Here are made-up elements, facts about them, and rows of numbers that follow some of those facts. Name the element behind each unnamed row.

Some elements and their rows:
[ -1.0  -3.1   3.5   0.0   4.3  -5.5  -4.2  -4.2 -10.4  -7.7   5.3 -10.4
  13.3  -1.6   2.0  -5.0  -0.1  -3.6  -6.4  -4.1   3.0   8.8  -1.5  12.3
  -7.1  14.8 -10.7   4.9]: drotoves
[ 10.4 -11.7  -7.8  -3.3  16.5   4.5   4.1  -8.1  23.8 -18.9  -0.8   8.7
   9.4   1.9   6.2   0.4  12.7   3.1   4.0 -16.4 -15.0   6.8  22.4  -4.5
  -4.0  -2.0   6.1   9.4]: misul
[  3.8  -2.8  -1.5 -23.4   7.7  -3.2  -4.6  -3.0 -12.3  -2.6  -1.5 -10.8
 -15.8   1.0   1.4  -7.2   7.5   3.2 -17.9   3.3  10.7   2.5   8.7  13.5
   4.6   4.3 -11.8  -1.6]: plofepel
[-22.6  -9.7   7.5  42.1 -22.1   3.9 -16.8  20.0   0.6  26.7  -7.6  22.6
  33.0 -28.7  11.3 -20.1 -10.7  26.7  32.7   2.1  16.3 -11.5  -9.5   5.7
  19.6 -15.6  13.3 -17.3]: nazuk
[ 14.9  10.0 -10.1   0.3  20.1  -1.6   6.8  16.5  -8.1   7.3   6.0   3.3
 -19.6  20.1 -18.7  -7.4  -3.4   8.2  -1.1   0.0 -10.5  16.7  -2.6 -29.0
 -12.6  -3.4   1.5   3.6]: flogedrin
[ -3.6  -3.8  11.6   3.5  -1.6  -5.9  -9.1  -3.7 -16.9 -11.8   8.5 -16.3
  24.5  -2.2   6.8 -10.1  -0.6  -6.9  -8.8  -5.8   7.3   9.9  -3.9  19.6
 -13.6  25.2 -17.2   5.2]: tofle
[ -1.0  -3.0   2.9  -0.6   4.9  -5.9  -4.7  -4.5 -10.2  -8.4   5.4 -10.5
  13.5  -1.5   2.1  -4.8  -0.1  -3.6  -6.1  -4.6   2.6   9.7  -2.1  12.9
  -7.6  15.3 -11.4   5.4]: bragi
[ 11.7  12.1   4.3  13.7  11.6  -1.2  -0.1  20.9 -20.9   0.8  15.7  -8.3
   6.2  21.5 -13.3 -18.9  -6.7   0.8  -2.9  -3.0  -6.6  24.2  -9.3 -21.4
 -30.8  17.2  -9.0   7.1]: plame
[  3.9  -2.7 -10.6 -13.1  13.5  -4.8   2.6  -4.3   0.8  -1.2  -3.0   1.0
 -13.7   0.0  -5.5   3.4   2.6   4.3  -4.4  -1.1  -1.4   3.4   4.3   1.1
   7.0  -5.7  -0.7   0.9]: sirikek
[ -3.2 -11.5  -5.8 -12.7   5.7  -1.0 -11.4  -2.6   1.4  11.6  -3.0 -10.3
 -13.1  -3.4  -5.1  -9.1   2.2  -2.5   0.6  -1.8  -4.4   6.1   4.1   8.6
  -5.0  -3.9   3.8  -2.2]: poflum
[  9.7  -2.8 -24.5 -28.9  23.3  -5.1   9.0  -4.7   9.7   7.2 -11.4  11.0
 -44.5   2.8 -14.1  11.0   6.3  13.0  -5.6   3.7  -4.1  -2.9  11.3 -10.0
  22.1 -25.3   8.7  -3.3]: trobon
[  7.2 -15.4   7.0  10.2   7.2   7.6  -3.3  -8.9  19.5 -32.6   6.5  -0.8
  41.8   1.3  18.5  -9.5  14.1  -5.2   3.5 -25.1 -13.7  12.9  23.4   7.1
 -21.5  18.7  -3.5  14.8]: gesi
[ 12.3 -14.5  -6.5  -0.9  17.3   8.0   4.6  -9.1  30.9 -25.1  -1.2  11.0
  16.2   2.1  10.6  -0.7  16.4   3.6   5.6 -21.4 -19.0   7.5  28.9  -5.9
  -8.2  -1.1   7.4  11.1]: vebudu
[-10.3 -20.2  22.0   4.6   3.9 -28.8  -7.1 -17.2  -3.6 -15.0   6.1 -14.4
  21.7   3.2 -11.2   9.1 -18.8 -16.3  -5.7 -27.3  -5.2   2.6 -22.8   9.0
 -19.0  33.3 -13.5   7.1]: surun
[ -3.8  -3.7  10.5   4.9  -0.9  -6.0  -8.4  -4.1 -16.0 -11.3   9.2 -16.2
  27.1  -2.5   5.9  -9.8  -1.5  -7.5  -7.2  -5.9   5.6  10.9  -4.6  19.1
 -14.4  25.0 -16.5   6.2]: tuskar
[ -3.0  -4.4  11.7  -2.4  -0.3  -6.2  -9.8  -4.7 -18.7 -10.6   7.9 -18.6
  20.4  -1.2   6.6 -11.9   0.6  -7.1 -12.7  -4.5   9.1  10.2  -2.3  21.8
 -12.3  25.8 -18.8   4.2]: sinas
[  9.1   5.5 -31.0 -26.2  32.0   6.3  36.6  -8.0  30.7   7.5 -15.7  19.2
 -53.4  -3.8 -18.5  26.8  15.1  -3.8   2.1  27.8 -20.8   3.4   1.9 -30.2
  44.2 -56.8  36.7   0.0]: ruro
[  6.9 -11.1  29.3  30.8 -29.6  30.6  -0.2   5.1  46.5 -33.7  -0.7  25.5
  48.9   2.9  41.1  -7.1  16.6   3.7  17.3 -28.6  -9.4 -24.2  38.5 -15.8
 -18.1   7.6  10.7   3.1]: grimaplo
[ -0.9  -4.3   4.1  -5.2   3.8  -5.8  -5.8  -3.9 -12.3  -7.9   4.1 -11.8
   9.0  -0.6   3.0  -6.3   1.3  -2.4  -9.8  -3.3   6.0   7.5   0.0  14.6
  -5.9  15.2 -13.0   2.7]: fedre

There are 2 kinds of fact about the elements: ρ, φ.
ρ: comes just before; φ: hangs directly under
ρ (each to the one after it):
bokli flogom
dagrun drusozol flovik musten nefu
debrafur druvak
drotrar plidrilor klozabik greva
febim fupus flekupur keflis
feklom mosok feni kuvan lunudi rine
flarom roflol teni dubis flofis zavim
flaskek zetok briva pori dreskor
flopli stepun
foli drotoves briflu plina
gradrok kudrer
kligem liplo kegrevu sirikek defles
kodim druflu flabas klotral briskozu graste
legekes breske stibil nunun brafak trigros vozarul
lostul zatama
lufasel sogrisos gumok pleklunun
mapar valu dorek visibren zutom gruvas klabrek
noke vaka gaflel klagresun kuplem fide trogo ruro
plebam fedre klideduk vokom flafo skogris flaflabrek
poflos duzosin gigren nupus lisaski zufu fetrol klikles
rozol gufla tuguvi ludris trinem lebel dupu
samemil kluvu lefu ranok flugrusti
sinas feze nadu plasi bredri trobon
sitre guze grozeda lilel
skepakal vivafom grimaplo misul grinan noson tola kotregam
skepir kepigo plofepel skeplak
sopok plame rolam rosabri diga tralolas traklus nekon
studra gesi lifem vebudu flarunim flenas
surun bremepe motros grorur
tiplik bragi brute
tofle gige
tridos kabek bodas grugibu flumiti netril pubroplok
tuskar likla ditul
tuvu skeklosun dasko
vaskis trigas skudrir
veguklir nostak tibres flogedrin vudral kliridok
zalel lotefo zipa
zedur zudral platrudas
zefla budiste
zetri ratul femum loplim
{bodas flumiti grugibu kabek netril pubroplok tridos} φ lufasel
{bokli flogom} φ liplo
{brafak breske legekes nunun stibil trigros vozarul} φ klabo
{bragi brute tiplik} φ gome
{bredri feze nadu plasi sinas trobon} φ regropom
{bremepe grorur motros surun} φ briva
{briflu drotoves foli plina} φ druvas
{briskozu druflu flabas graste klotral kodim} φ loplim
{briva dreskor flaskek pori zetok} φ seno
{budiste zefla} φ pofo
{dagrun drusozol flovik musten nefu} φ fimus
{dasko skeklosun tuvu} φ flotras
{debrafur druvak} φ trogo
{defles kegrevu kligem liplo sirikek} φ graba
{diga nekon plame rolam rosabri sopok traklus tralolas} φ dubis
{ditul likla tuskar} φ brutro
{dorek gruvas klabrek mapar valu visibren zutom} φ klidrim
{drotrar greva klozabik plidrilor} φ nadu
{dubis flarom flofis roflol teni zavim} φ sano
{dupu gufla lebel ludris rozol trinem tuguvi} φ gaflel
{duzosin fetrol gigren klikles lisaski nupus poflos zufu} φ flostetes
{febim flekupur fupus keflis} φ brebro
{fedre flaflabrek flafo klideduk plebam skogris vokom} φ donon
{feklom feni kuvan lunudi mosok rine} φ noke
{femum loplim ratul zetri} φ nazuk
{fide gaflel klagresun kuplem noke ruro trogo vaka} φ regro
{flarunim flenas gesi lifem studra vebudu} φ grimaplo
{flogedrin kliridok nostak tibres veguklir vudral} φ roflol
{flopli stepun} φ fupus
{flugrusti kluvu lefu ranok samemil} φ pludu
{gige tofle} φ keflis
{gradrok kudrer} φ tuvu
{grimaplo grinan kotregam misul noson skepakal tola vivafom} φ kotre
{grozeda guze lilel sitre} φ flovik
{gumok lufasel pleklunun sogrisos} φ stetra
{kepigo plofepel skepir skeplak} φ zutom
{kluto} φ poflos
{lostul zatama} φ flafo
{lotefo zalel zipa} φ pori
{nakludril} φ kuplem
{pidramu} φ dreskor
{platrudas zedur zudral} φ femum
{poflum} φ klideduk
{pofo} φ kegris
{rebro} φ likla
{skofladal} φ sogrisos
{skudrir trigas vaskis} φ brafak
{stasuk} φ pleklunun
{stoflu} φ defles
{vadretran} φ nistil

Rows to name:
No name comes twice in this set of rows, the named rows included.
[  2.9  19.1 -29.4   0.7  -5.7   2.5  -3.2 -11.9  -6.6   2.6   5.2  -4.6
   7.0   0.9  -0.7  18.5  -5.3  -3.1   7.3   1.1  -5.8   3.4   2.0  15.6
 -11.1   6.4  -8.1   9.0]  gumok
[ 14.4  32.4 -72.4 -17.8   7.2   5.8  10.6 -17.4  14.9  20.4  -7.6  18.4
 -43.0   4.6 -17.5  47.3  -3.8  10.9  19.1   8.5 -19.7  -8.2  13.5  -4.7
  11.3 -33.6  12.2   6.3]  pubroplok
[ -5.3 -19.3   7.3  -5.4  13.6 -28.6   0.0 -17.4   8.0  -7.9  -2.2  -2.3
  -4.2   5.0 -19.4  18.2 -16.5  -8.6  -3.6 -23.3 -11.2  -2.8 -17.3  -3.4
  -5.7  13.3  -2.3   4.2]  motros
[ 13.1 -11.0 -15.1  -8.7  21.6   4.9   7.9  -8.1  29.2 -16.2  -5.5  14.7
  -4.3   2.8   1.5   5.4  14.3   7.7   4.5 -14.7 -17.7   4.5  25.5 -10.5
   2.4 -12.2  11.2   8.2]  grinan
[ 14.8  -1.7 -40.1 -36.6  33.9  -5.4  17.3  -5.8  23.0  14.2 -19.3  24.2
 -67.7   4.1 -23.1  21.8   7.9  20.4  -0.1   5.7 -11.8  -6.3  16.0 -23.4
  35.5 -45.9  20.8  -5.1]  klikles
[ -1.2 -15.0  24.6  23.4 -32.9  29.3 -10.4   7.6  43.7  -9.3  -4.5  17.2
  28.7  -0.8  31.5 -12.7  11.5   1.2  22.3 -20.6 -10.3 -23.5  30.2 -12.0
 -18.7  -2.6  19.3  -3.5]  kotre
[ -4.9 -17.3   6.1  -5.1  12.8 -26.1   0.2 -16.1   6.7  -7.8  -1.6  -2.8
  -3.5   5.2 -17.0  16.0 -14.4  -8.1  -3.7 -21.4  -9.5  -2.3 -15.2  -2.6
  -4.6  12.4  -2.8   4.0]  zipa
[ 11.6  -2.0 -24.0 -36.0  23.1  -2.9   7.8  -3.5   6.0   7.9 -12.6   8.1
 -52.1   2.9 -12.5   8.2  10.4  14.5 -11.1   7.4   0.3  -3.8  15.3  -7.3
  24.4 -26.2   5.9  -4.9]  gruvas
[ -3.1 -19.0   0.0 -10.7  18.9 -28.5   4.1 -17.8  14.2  -4.5  -5.7   3.6
 -17.7   6.0 -23.6  22.8 -15.2  -4.7  -1.8 -21.6 -13.6  -5.1 -14.3  -9.1
   1.4   3.2   2.6   3.1]  grorur
[-19.5 -22.8  35.5  12.7 -31.2 -15.2 -10.6  -3.6  26.6  14.0 -10.7   9.2
 -10.1   3.9  -9.8  17.5 -27.7  -9.9  14.0 -24.7  -6.5 -40.1 -22.6 -18.8
  -8.2   3.7  14.6 -14.1]  seno
[  1.8   4.3  -9.1  -9.1  17.1   5.7  25.9  -8.2  13.5  -3.3  -4.2   1.0
 -14.6  -6.9  -6.2  13.3  12.0 -16.8  -1.3  23.3 -13.2  11.9  -7.2 -10.1
  24.3 -26.6  20.5   5.0]  lunudi

The same elements again, as new rows of numbers:
Known rows:
[ -8.3  15.0 -12.1  -7.8  -6.4 -15.3 -11.0  11.4  -5.5   1.9 -20.7   5.1
   6.0]: skogris
[ 28.2 -10.2 -39.7  28.5  -0.7  -6.1 -23.7 -18.1 -22.9  23.2  -0.3   2.8
 -12.2]: rolam
[-10.5   8.1  32.8  -8.5  36.5  31.2  11.6   0.2 -27.2  -5.4 -32.0  25.0
  21.3]: platrudas
[ -4.9  10.1  -8.8  -6.5  -3.1 -11.9 -12.1   7.2  -3.4   1.9 -23.0   3.8
   3.3]: zufu
[  1.9  10.4  -7.4  -4.7  -6.2  -0.2  -5.7   3.5  -5.2  -1.3 -10.1  -1.1
   7.0]: nupus
[  4.0   7.5  -4.5  -4.8 -11.2   5.3  -1.7   0.6  -3.0  -3.2  -4.3  -0.1
   7.3]: gigren
[ 16.3 -20.5  37.7   6.9   1.2  -2.0  -5.8  14.4  30.7  26.7  24.9   9.8
  32.7]: rozol
[-29.1  -2.2   9.4 -38.4  -6.2   1.4 -22.4 -15.8  -4.2  48.6  18.5 -36.6
 -51.6]: vebudu
[ -2.5  19.4 -12.0  -8.7 -31.4  -2.9   3.5  12.5 -23.7  -2.1   0.2  -2.0
  26.2]: stibil
[ -6.4  19.9 -13.6 -10.6 -28.8  -9.3  -0.8  14.5 -21.5  -0.4  -5.7   1.2
  25.3]: nunun
[ 11.3 -22.0  -2.9  -4.1  -9.2 -13.0  27.5 -17.4 -11.2  16.8 -39.4   0.1
  10.9]: flumiti
[ -9.1 -21.0  29.8   9.1  21.4 -14.4   4.2  10.4  38.7  12.4  31.6  12.5
   9.8]: gaflel
[ 29.1 -11.4 -34.1  25.9   0.4   0.1 -17.2 -18.3 -22.3  18.6   5.6   0.8
  -9.4]: nostak
[  6.4 -14.1 -36.0  26.6  11.6  -2.3   0.5 -21.0  -8.8   1.1  26.8   0.3
 -25.1]: roflol
[-31.6 -15.2   7.7  10.0  10.2 -16.8  -1.3  23.0   1.3 -53.7   9.6 -29.5
 -23.0]: pori
[  4.0 -29.2  -3.7   3.6  -0.9   8.6  58.2 -28.1  -0.8 -10.6  12.2  -4.3
   0.7]: lufasel
[-25.4  -8.3   7.5   9.6  10.0 -11.2   4.7  17.5   0.4 -37.9  14.6 -23.1
 -21.8]: seno
[ -3.0  -6.8 -23.9  22.0  13.9  -8.9   3.1 -11.4  -5.0   2.1  16.6   3.2
 -25.2]: sano
[-18.0   8.7  -9.6   2.0   5.8  -4.1  18.9   3.2   2.7 -13.7  20.0  -0.7
  -7.1]: donon

Rows to name:
No name comes twice in this set of rows, the named rows included.
[-23.7 -14.9  21.2   6.4  27.4 -32.7  -9.6  18.3  36.7  14.3   3.8  18.1
   0.2]  trogo
[ 25.1 -27.3  -1.6  -1.1 -15.5  12.4  44.5 -24.3 -11.2   7.4 -11.6  -5.6
  16.1]  tridos
[ -2.8  -8.7  21.2   1.5  10.5 -24.3 -23.2  18.7  22.2  25.9 -12.3  14.0
  17.6]  fide
[ 11.7  -3.4 -29.5  16.0   0.5 -14.1 -24.8  -9.1 -14.8  19.4 -13.6   3.9
 -10.3]  flofis
[-19.8   2.1 -10.4   0.6   7.0  -3.8  15.3  -2.8   8.2 -22.6  14.6   2.5
 -13.7]  keflis
[-10.0  -1.4   5.3 -23.3  -7.5  11.7  -7.3 -12.0  -4.9  23.8  19.3 -24.0
 -27.0]  vivafom
[ -2.1   4.1  26.4  -4.8  23.3  33.0   9.5  -2.7 -20.1  -5.6 -17.7  18.8
  17.9]  ratul
[-17.0 -15.9  22.7   7.2  22.5 -23.6  -0.9  11.7  34.1   9.9  16.5  16.8
   2.5]  kuplem
[-22.5   3.3 -11.2   0.1  11.1  -9.3  10.7   0.0   9.1 -19.3   8.5   4.0
 -14.5]  defles
[-10.8  15.4 -12.8  -6.7  -6.3 -18.8 -13.8  11.5  -5.6   2.8 -25.9   5.4
   4.6]  flaflabrek
[-26.5   4.7   1.2 -25.1   0.3 -18.4 -29.8  -2.8  -2.7  35.9 -14.2 -16.1
 -34.1]  tola
[ -8.9   4.8  40.8  -8.2  44.3  46.5  17.4  -0.8 -30.7  -7.5 -32.3  32.0
  25.2]  druflu
[-32.2 -12.8   4.1   7.0  14.2 -19.2  -3.5  20.1   2.0 -48.2   4.2 -24.1
 -23.7]  dreskor
[-12.4 -11.9  21.8   8.7  19.7 -12.9  11.2   9.0  28.3   9.1  24.3  10.5
   2.0]  regro
[-34.3   0.4   5.7 -38.3  -1.4 -10.8 -32.0 -14.1  -3.4  52.2   4.3 -33.1
 -54.1]  flenas

